Each row has a class, written after it.
[-33 -56 -53 -31 -72 -26 -55 100  15  57 -42  11 -29  55 -74 -26 -11 -96
 -41 -13 -28  23 -24 -27  28  26 -43  69   2  14  -8  12 -63  10   6]
k143
[-72  -1  94   1 -36 -67  -1  95 -50  71 -62  12  87  35  44  50 -21  11
   5  26  19 -28  86  14  90 -34 -72 -17  58  18  37  37 -62 -64  -7]
k582
[-59  -1  93  -8 -70 -75  11  96 -13  69 -71  11  66  19  31  38 -28  24
 -27  20  -7 -34  84  10  85 -46 -69 -36  79  18  41   7 -42 -68 -11]
k720
[-74 -59 -25 -24 -58 -15 -84 114   9  60 -27  -8  -3  71 -37 -24 -17 -68
 -49 -18  -7  30 -16 -60  47  12 -37  81   0  26 -10  12 -74  11  -9]
k143
[-38  -7  60  14 -51 -27 -70  94 -15  43 -69 -12  64  33  -7 -52  26 -13
 -84 -23 -66   5  25 -44  52  -2  -6  49  48 -21  48 -17 -87 -14 -25]
k494
[-75   4 100  20 -60 -64  24  82 -16  71 -72  14  75   7  37  31 -20  20
  -1  27  12 -45  77  11  72 -55 -40 -48  67  29  30   9 -57 -84 -13]
k20
[-75  -9  86  20 -57 -61  18  94 -23  65 -77  14  74  19  42  36 -17  17
 -13  29   0 -25  78  -1  86 -44 -57 -37  69  29  26   7 -62 -74 -20]
k143
[-66  -1  92  -1 -75 -53  17  84 -13  66 -65   8  86   7  47  28 -22  38
  -4  22  12 -37  69   0  84 -67 -46 -46  70  26  28  -4 -63 -72 -29]
k20
[-46 -46 -33 -20 -72 -35 -49  96   7  55 -39  -6 -21  44 -60 -24 -19 -80
 -55  -9 -14   2 -11 -39  25  15 -43  60  11  14   1  16 -59  13  10]
k350
[-34 -60 -47 -33 -75 -29 -50 105 -14  60 -34  -6 -30  62 -55 -34 -17 -89
 -51  -1 -12   8 -23 -25  35  24 -57  75   1  25  -6  19 -62   0   1]
k584
[-33 -49 -43 -35 -75 -20 -61 109  14  61 -26   0 -11  62 -68 -37 -12 -86
 -45 -15  -6  13 -32 -41  32  -3 -38  70  -1  15  -4  12 -67   8  -1]
k494
[-54  10  95  -9 -49 -63   7  84 -47  57 -50  17  77  34  38  41 -41  18
   1  16   7 -32  71 -19  92 -49 -45 -42  53  29  23  21 -71 -64 -34]
k209
[-14  12  52 -15 -39 -27 -76  77 -36  45 -54  -8  64  55 -14 -39  27 -14
 -60 -20 -73   5  27 -45  50  18  14  73  55  -7  38  -3 -87  -5 -20]
k67
[ -9   7  61 -15 -66 -29 -77  91 -20  38 -56  -7  62  36  19 -57  26   8
 -82 -22 -81  10  43 -45  55   4 -19  48  55 -14  39 -24 -97  -3 -38]
k775
[-47  -7  40  12 -43 -38 -75  97 -19  39 -66  -9  66  34 -10 -46  26 -14
 -87 -18 -72  14  37 -48  47   6  -8  55  46 -24  37  -5 -81 -14 -34]
k582
[-34 -57 -47 -39 -76 -34 -41 107   0  65 -37   1 -31  61 -69 -39 -17 -80
 -55   5 -19   8 -22 -20  27  19 -54  72   4  24 -11  21 -58  -9   4]
k584
[-65  -1  79  -8 -47 -44   5  85 -66  66 -49  11  93  35  52  52  -9  31
   2  28  13 -14  78  13  89 -39 -49  -8  61  30  20  38 -59 -65 -27]
k582
[-36 -57 -34 -32 -70 -27 -59 105  -4  60 -30  -3 -18  62 -66 -25 -11 -83
 -42 -18  -5  10 -26 -40  35  11 -39  68  10  23   4  11 -67   8   6]
k67
[-24 -50 -32 -44 -76 -31 -57 103   8  60 -39   5 -12  69 -70 -33 -21 -89
 -28  -9  -8   9 -13 -24  30  17 -43  69  -6  23  -9  28 -67   6   5]
k584
[-78  -8  97   6 -39 -64  -1  91 -40  73 -73   9  81  36  52  47 -20  16
  -4  20   7 -17  83  -3 105 -32 -48 -21  62  21  38  12 -82 -66 -14]
k143
[-24   2  52 -29 -41 -31 -80  74 -20  48 -49   2  53  50 -17 -25  10   2
 -67 -33 -75  30  43 -33  51   5  25  74  53 -13  29   2 -87   2 -23]
k720
[-63   8  99   1 -55 -46   6  77 -37  63 -67   4  92  20  42  41 -15  26
  13  23  15 -34  76   9  83 -36 -32 -29  58  29  28  25 -56 -71 -18]
k20
[-23 -43 -36 -36 -78 -36 -60 101  11  60 -31   5 -22  57 -69 -30 -15 -91
 -39 -10 -20  -1 -17 -37  31   6 -42  63  -1  15  -6  23 -60  21   7]
k350
[-70   5 109   4 -59 -57   8  95 -38  73 -75   9  91  31  38  35 -23  25
   2  21  -1 -34  64  -4  85 -52 -74 -31  81  19  42  12 -74 -74 -15]
k775
[-63  -3 104   5 -51 -66  29  97 -29  68 -63  19  82  24  47  23 -26  32
   1  17  12 -37  97  -3  84 -55 -51 -31  71  19  26  19 -68 -72 -18]
k8
[-80   2  89   0 -36 -41  -2  77 -41  72 -59   3  85  31  49  60 -23  34
   5  29   4 -19  68  -4  89 -32 -53  -5  71  26  27  17 -56 -64 -11]
k143
[-26  11  50 -19 -53 -16 -76  69 -29  36 -48 -15  54  32   0 -40  40  12
 -73 -26 -88   8  33 -36  56  10   5  69  53 -12  36 -24 -77 -10 -37]
k20
[ -39   -4   43  -14  -49  -38  -80   89  -27   48  -65   -2   68   52
   -7  -31   25  -23  -77  -29  -67   26   50  -36   58   14   -2   65
   48  -19   37   -1 -105   -3  -28]
k582
[-23   1  58 -11 -56 -43 -82  87 -18  42 -55  -7  52  46   5 -41  18  -2
 -90 -30 -90  17  59 -42  65   9   2  54  57 -17  42 -21 -94  -4 -35]
k720
[-58 -60 -21 -24 -64 -17 -69 113  -7  57 -29 -11  -1  65 -55 -32  -8 -56
 -56 -19 -13  17 -17 -52  44  13 -32  77   8  19   0   6 -76   2  -5]
k67
[-75 -10  87   4 -44 -64   3 103 -49  67 -58   6  84  32  45  45 -14  11
  -3  18  28 -21  89  13  94 -32 -68 -18  58  16  38  26 -73 -65  -9]
k582
[-63 -10  85   9 -45 -74   7  99 -51  69 -70  10  81  32  37  41  -6   5
  -2  26   7 -26  89  15  93 -27 -70 -22  56  13  35  33 -68 -69  -7]
k582
[-73  -6 108  -7 -42 -61   1  95 -34  69 -58  12  87  39  56  44 -28  17
   7  14  25 -29  93  -3 103 -44 -65 -19  66  16  36  25 -73 -64 -13]
k8
[-10 -44 -44 -42 -83 -30 -58  91   2  53 -34   4 -34  50 -69 -21  -1 -91
 -45 -19 -24  18 -14 -17  24  29 -58  69   9  15   8  12 -62  11  11]
k775
[-22  -3  55 -18 -47 -35 -79  95  -7  36 -63  -8  69  43  -8 -47  25 -12
 -89 -25 -66  15  39 -38  59  17   0  57  40 -16  32  -7 -91 -15 -28]
k584
[-54 -54 -46 -20 -68 -25 -55 104 -11  59 -34  -6 -14  52 -57 -23  -2 -76
 -60 -13 -16  17  -9 -28  37  19 -45  70  12   3   6   7 -63   3   4]
k582
[-34 -50 -37 -38 -70 -34 -52 102   3  47 -39   2 -22  55 -77 -36 -24 -86
 -45 -21  -7  20 -22 -40  32  19 -31  70  -2  12  -7  19 -74  10   9]
k209
[-37 -57 -36 -16 -69 -27 -44 105   6  55 -34  -1 -21  50 -59 -32  -3 -79
 -50 -14 -11  12   1 -43  32  14 -41  68  10  12  -4  22 -52   0   2]
k8
[-65   1  88  13 -46 -66 -10  73 -20  65 -44  16  75  16  58  49 -29  10
   8  23  15 -40  72 -10  86 -56 -39 -46  40  33  21  12 -63 -67 -31]
k20
[-63  19  91  11 -43 -24   6  57 -63  54 -43   4  96  20  58  53 -13  44
   9  37   6 -35  62   7  70 -47 -29  -2  61  43  25  31 -28 -69 -31]
k494
[-19 -10  50 -17 -59 -29 -67  95 -20  45 -38  -4  49  47  18 -55  31  11
 -95 -24 -80  16  59 -54  64  10 -17  57  52 -10  31 -14 -94  -6 -46]
k8
[-42   7  89   6 -58 -68  28  73 -31  64 -58  14  73   7  43  41 -19  29
  -1  28   5 -53  73   8  73 -53 -48 -44  75  32  35   2 -43 -72 -10]
k67
[-29 -50 -44 -44 -82 -34 -54 110  19  57 -27   3 -15  60 -86 -40 -16 -81
 -39 -21 -11  15 -28 -46  27  12 -37  72 -10  18 -14  18 -69   5   5]
k209
[-35 -51 -41 -29 -72 -18 -49 101 -12  55 -35  -2 -31  60 -75 -40  -5 -87
 -38  -5 -13  16 -18 -25  30  27 -36  67   2  21  -4  27 -66   1   2]
k20
[-42 -13  61  19 -39 -31 -64  85 -10  32 -60   5  57  30  15 -58  28  -5
 -86 -18 -62  13  53 -40  56  -4  16  50  47 -21  34 -11 -87 -18 -34]
k8
[-31   4  51   1 -52 -26 -77  89 -22  36 -64 -10  54  39  -4 -43  25 -18
 -88 -20 -76  14  29 -47  52   8 -16  48  60 -19  44 -17 -90 -16 -32]
k775
[-61  40  90   7 -29 -37   5  44 -62  51 -44  11  82  19  43  60 -18  37
   9  47 -24 -52  68   6  69 -43 -21  -5  69  29  17  35 -16 -66 -21]
k350
[-77  -6  78  -1 -59 -58   7  91 -35  70 -52  12  87  18  60  39 -21  38
 -12  26   7 -29  75   6  84 -57 -57 -26  62  22  23   7 -58 -68 -27]
k582
[-19 -46 -45 -14 -71 -39 -47  99 -13  43 -32  -2 -38  47 -57 -19 -16 -96
 -54  -5 -20   8  -7 -25  30  22 -50  58  18  23   7  25 -36   7  -1]
k720
[ -23   -4   50  -17  -55  -33  -82   89  -36   56  -58   -8   58   60
    1  -39   26  -14  -68  -22  -75   18   33  -43   62   25  -14   61
   44  -13   38   -5 -110  -10  -21]
k775
[-23 -46 -34 -31 -84 -23 -56 101 -29  59 -41  -3 -27  66 -49 -33  -9 -88
 -38  -2 -25  15 -15 -27  32  20 -57  68  13  23   3  22 -72   3  -4]
k775
[-15  -7  51  -7 -59 -35 -74  93 -15  40 -51  -8  56  39   3 -46  24   1
 -87 -33 -81  18  47 -45  63   5   7  46  54 -20  33 -21 -90  -2 -31]
k720
[-51  -2  89   2 -51 -71  15  88 -33  61 -50  13  65  22  48  48 -32  14
  -7  16  17 -29  91  18  92 -35 -52 -42  74  18  39  11 -67 -64  -6]
k720
[-69  -8 100   5 -52 -53   5  91 -51  60 -62   7  87  30  50  36 -17  29
  -8  21  16 -28  75   4  88 -40 -40 -21  63  36  36  17 -70 -72 -26]
k67
[ -30   -7   45  -23  -51  -27  -86   84   -5   54  -59    5   54   60
   -5  -36   27  -19  -77  -29  -73   39   39  -41   64   13    7   72
   49   -7   30  -14 -112    6  -27]
k143
[-28   7  55   4 -51 -31 -77  88  -6  48 -52  -6  61  46  -1 -55  26 -19
 -87 -18 -66   4  36 -48  53  -2   4  49  44 -16  45 -20 -95 -11 -29]
k494
[-33   1  53  10 -53 -31 -67  93 -10  38 -67 -15  59  31  -5 -52  22 -19
 -88 -21 -58   8  36 -46  46  -3  -6  53  58 -15  45 -17 -88 -12 -26]
k494
[ -17    2   58  -17  -52  -40  -88   83  -23   36  -53   -9   52   36
    5  -41   31  -14  -85  -36  -75   15   52  -42   63    8   12   61
   48  -18   42  -11 -105    8  -31]
k350
[-60  -2 105   0 -59 -57  15  99 -26  74 -56  10  84  22  53  22 -21  33
  -4  20  18 -41  69   4  89 -72 -56 -43  66  20  37   2 -68 -72 -16]
k494
[-34 -10  36 -15 -60 -27 -76  96 -28  42 -53 -11  56  34   9 -39  33   0
 -97 -27 -81  24  47 -37  62   5 -17  56  55 -24  33 -24 -96  -8 -42]
k582
[ -10    1   49  -22  -58  -38  -75   85  -33   59  -59   -5   63   63
    0  -41   33  -26  -68  -26  -75    8   30  -45   75    5    2   56
   40  -16   40  -12 -107   -5  -25]
k494
[-65   1 107  13 -36 -68   0  83 -36  65 -52  25  82  31  69  34 -29  20
   2  22   1 -41  96 -10  93 -53 -40 -34  47  22  23  24 -63 -69 -32]
k8
[-18   1  52 -19 -65 -26 -71  95 -21  27 -52  -6  49  38  -6 -55  23  -2
 -98 -34 -80  18  40 -51  66   4  -6  48  46 -16  34 -28 -99  -7 -48]
k209
[-51 -61 -41 -22 -61 -16 -72 110   2  54 -31  -2 -25  62 -52 -22  -5 -88
 -52 -16 -12  33 -19 -43  43  15 -42  79   2  23  -7  14 -67  11  -6]
k143
[ -13  -40  -48  -37  -74  -42  -49   92   13   47  -35    6  -46   42
  -82  -30  -15 -104  -46  -11  -19    3   -7  -13   16   26  -43   65
   10    9    4   22  -57   19   22]
k350
[-40   8  52  17 -60 -30 -69  77  -4  31 -57  -4  65  34   2 -56  23  -9
 -86 -15 -68   5  39 -48  42   8  21  55  36   0  27 -15 -83 -18 -33]
k209
[-39 -51 -53 -24 -76 -35 -42 109 -26  66 -35   0 -19  72 -60 -39 -11 -88
 -37   4 -13   9  -9 -26  30  21 -54  71   9  19   2  28 -69   4   0]
k582
[-27  -5  38 -31 -47 -38 -87  87 -32  53 -57  -1  68  58  -6 -35  41 -12
 -70 -27 -79  26  39 -31  67  18   3  74  38 -23  32   1 -97  -5 -22]
k582
[-53 -58 -34 -28 -61 -24 -55 103  10  64 -25   0 -22  53 -50 -23 -15 -68
 -57 -17 -10  12  -3 -45  40   9 -41  73   7   6  -6  12 -56   3   5]
k8
[-66  -4  79   4 -54 -71  18  92 -43  71 -67  15  67  22  37  45 -14   9
 -18  25   1 -32  85  18  85 -37 -76 -33  69  17  41  16 -57 -70 -13]
k582
[ -36  -59  -47  -31  -66  -22  -66  104    7   60  -35    7  -29   68
  -58  -25  -13 -103  -34  -11  -13   19  -33  -39   44   14  -43   64
   -1   17   -7   13  -61   17    8]
k143
[-27  -9  50 -13 -55 -26 -80  94 -16  38 -59  -4  50  44  14 -51  33  -2
 -88 -22 -90  22  36 -49  74   2  -8  47  50 -15  35 -30 -91  -5 -45]
k143
[-29  -6  54   2 -63 -24 -82  97 -10  36 -63 -14  66  38   3 -48  30  -6
 -93 -30 -74  16  46 -37  58  17  10  64  47 -15  36 -15 -76  -3 -26]
k720
